[[124 100 136 136]
 [125 102 137 146]
 [130 140 129 142]
 [129 125 134 141]
 [124 100 137 141]
 [129 135 127 119]
 [131 142 127 136]]
|
[[100 136 136 124]
 [102 137 146 125]
 [140 129 142 130]
 [125 134 141 129]
 [100 137 141 124]
 [135 127 119 129]
 [142 127 136 131]]

[[103 135 137 129 125 130 138 132 135 143]
 [137 118 122 129 113 133 104 133 130 126]
 [127 115 126 117 132 127 137 133 121 127]
 [136 127 130 126 134 124 139 111 115 116]
 [121 132 123 128 124 144 134 120 133 141]
 [128 130 136 136 151 137 123 136 143 128]]
|
[[135 137 129 125 130 138 132 135 143 103]
 [118 122 129 113 133 104 133 130 126 137]
 [115 126 117 132 127 137 133 121 127 127]
 [127 130 126 134 124 139 111 115 116 136]
 [132 123 128 124 144 134 120 133 141 121]
 [130 136 136 151 137 123 136 143 128 128]]

[[127 124 128 114 127 128 115 123 119 113 127 126 127 124]
 [127 132 125 148 127 125 146 134 139 151 127 129 127 131]
 [127 124 128 114 127 128 115 123 119 112 127 126 127 124]]
|
[[124 128 114 127 128 115 123 119 113 127 126 127 124 127]
 [132 125 148 127 125 146 134 139 151 127 129 127 131 127]
 [124 128 114 127 128 115 123 119 112 127 126 127 124 127]]

[[148 104 154 150 149 106 103]
 [148 104 154 150 149 106 103]
 [108 152 102 106 107 150 153]
 [108 151 103 106 107 150 153]
 [148 104 154 150 149 106 103]]
|
[[104 154 150 149 106 103 148]
 [104 154 150 149 106 103 148]
 [152 102 106 107 150 153 108]
 [151 103 106 107 150 153 108]
 [104 154 150 149 106 103 148]]

[[120 125 149 116 118 135 124 117 119 140 124 120 143 136 124]
 [126 122 139 128 114 132 130 121 106 122 130 122 128 139 133]
 [121 123 136 131 111 132 129 130  99 124 128 129 129 141 130]
 [120 130 152 125 130 129 125 128 125 143 128 117 142 130 107]
 [120 119 141 116 118 138 123 129 129 142 115 130 142 141 129]]
|
[[125 149 116 118 135 124 117 119 140 124 120 143 136 124 120]
 [122 139 128 114 132 130 121 106 122 130 122 128 139 133 126]
 [123 136 131 111 132 129 130  99 124 128 129 129 141 130 121]
 [130 152 125 130 129 125 128 125 143 128 117 142 130 107 120]
 [119 141 116 118 138 123 129 129 142 115 130 142 141 129 120]]

[[114 137 153]
 [136 119 107]
 [118 136 148]
 [110 113 122]
 [117 141 157]
 [119 136 147]
 [153 148 135]
 [114 129 141]
 [145 122 105]
 [111 111 118]
 [150 145 134]]
|
[[137 153 114]
 [119 107 136]
 [136 148 118]
 [113 122 110]
 [141 157 117]
 [136 147 119]
 [148 135 153]
 [129 141 114]
 [122 105 145]
 [111 118 111]
 [145 134 150]]
---
[[157 156]
 [157 156]
 [ 98 100]
 [ 99 100]]
|
[[157 156]
 [ 98 100]]

[[150 150 150 113 113 113 150 113 113 150]
 [106 106 106 146 146 145 106 146 146 106]]
|
[[150 150 150 113 113 113 150 113 113 150]]

[[124 127 149]
 [153 132 124]
 [153 114 129]
 [142 130 131]
 [124 128 120]
 [144 121 135]
 [138 122 122]
 [123 138 111]
 [149 133 129]]
|
[[124 127 149]
 [153 114 129]
 [124 128 120]
 [138 122 122]
 [149 133 129]]

[[119 119 123 133 104 131 116 117 123 127 115 138 131 121]
 [126 131 128 129 143 129 128 127 129 127 129 130 127 123]
 [126 138 126 123 143 117 121 130 124 125 132 114 142 134]]
|
[[119 119 123 133 104 131 116 117 123 127 115 138 131 121]
 [126 138 126 123 143 117 121 130 124 125 132 114 142 134]]

[[135 127 133 126 122 127 125 128 132 126 125]
 [131 123 128 123 118 130 127 126 133 123 130]
 [117 122 118 123 124 133 129 129 127 126 139]
 [134 127 134 127 123 126 124 128 131 127 125]
 [112 114 103 117 112 145 139 120 131 115 149]
 [112 122 107 123 125 140 139 123 126 122 144]
 [127 124 122 124 121 133 132 124 131 122 133]]
|
[[135 127 133 126 122 127 125 128 132 126 125]
 [117 122 118 123 124 133 129 129 127 126 139]
 [112 114 103 117 112 145 139 120 131 115 149]
 [127 124 122 124 121 133 132 124 131 122 133]]

[[144 117 135 125]
 [135 116 138 124]
 [128 123 138 115]
 [124 126 119 149]
 [122 128 122 142]
 [133 128 124 135]
 [122 132 122 136]
 [124 132 128 123]
 [115 139 128 118]
 [116 136 126 123]
 [129 121 133 131]]
|
[[144 117 135 125]
 [128 123 138 115]
 [122 128 122 142]
 [122 132 122 136]
 [115 139 128 118]
 [129 121 133 131]]
---
[[144 130]
 [105 142]
 [146 150]
 [112 150]]
|
[130 105]

[[131 135]
 [139 136]
 [153 131]
 [129 119]]
|
[135 139]

[[110 142 123]
 [149 156 127]]
|
[123 156]

[[129 118 140 124]
 [131 118 117 131]
 [113 137 105 127]
 [123 115 127 122]
 [141 127 107 125]]
|
[124 117 137 123]

[[139 125]
 [153 114]
 [118 127]
 [102 128]
 [145 104]]
|
[125 153]

[[157 126]
 [108 127]
 [153 126]
 [145 133]]
|
[126 108]
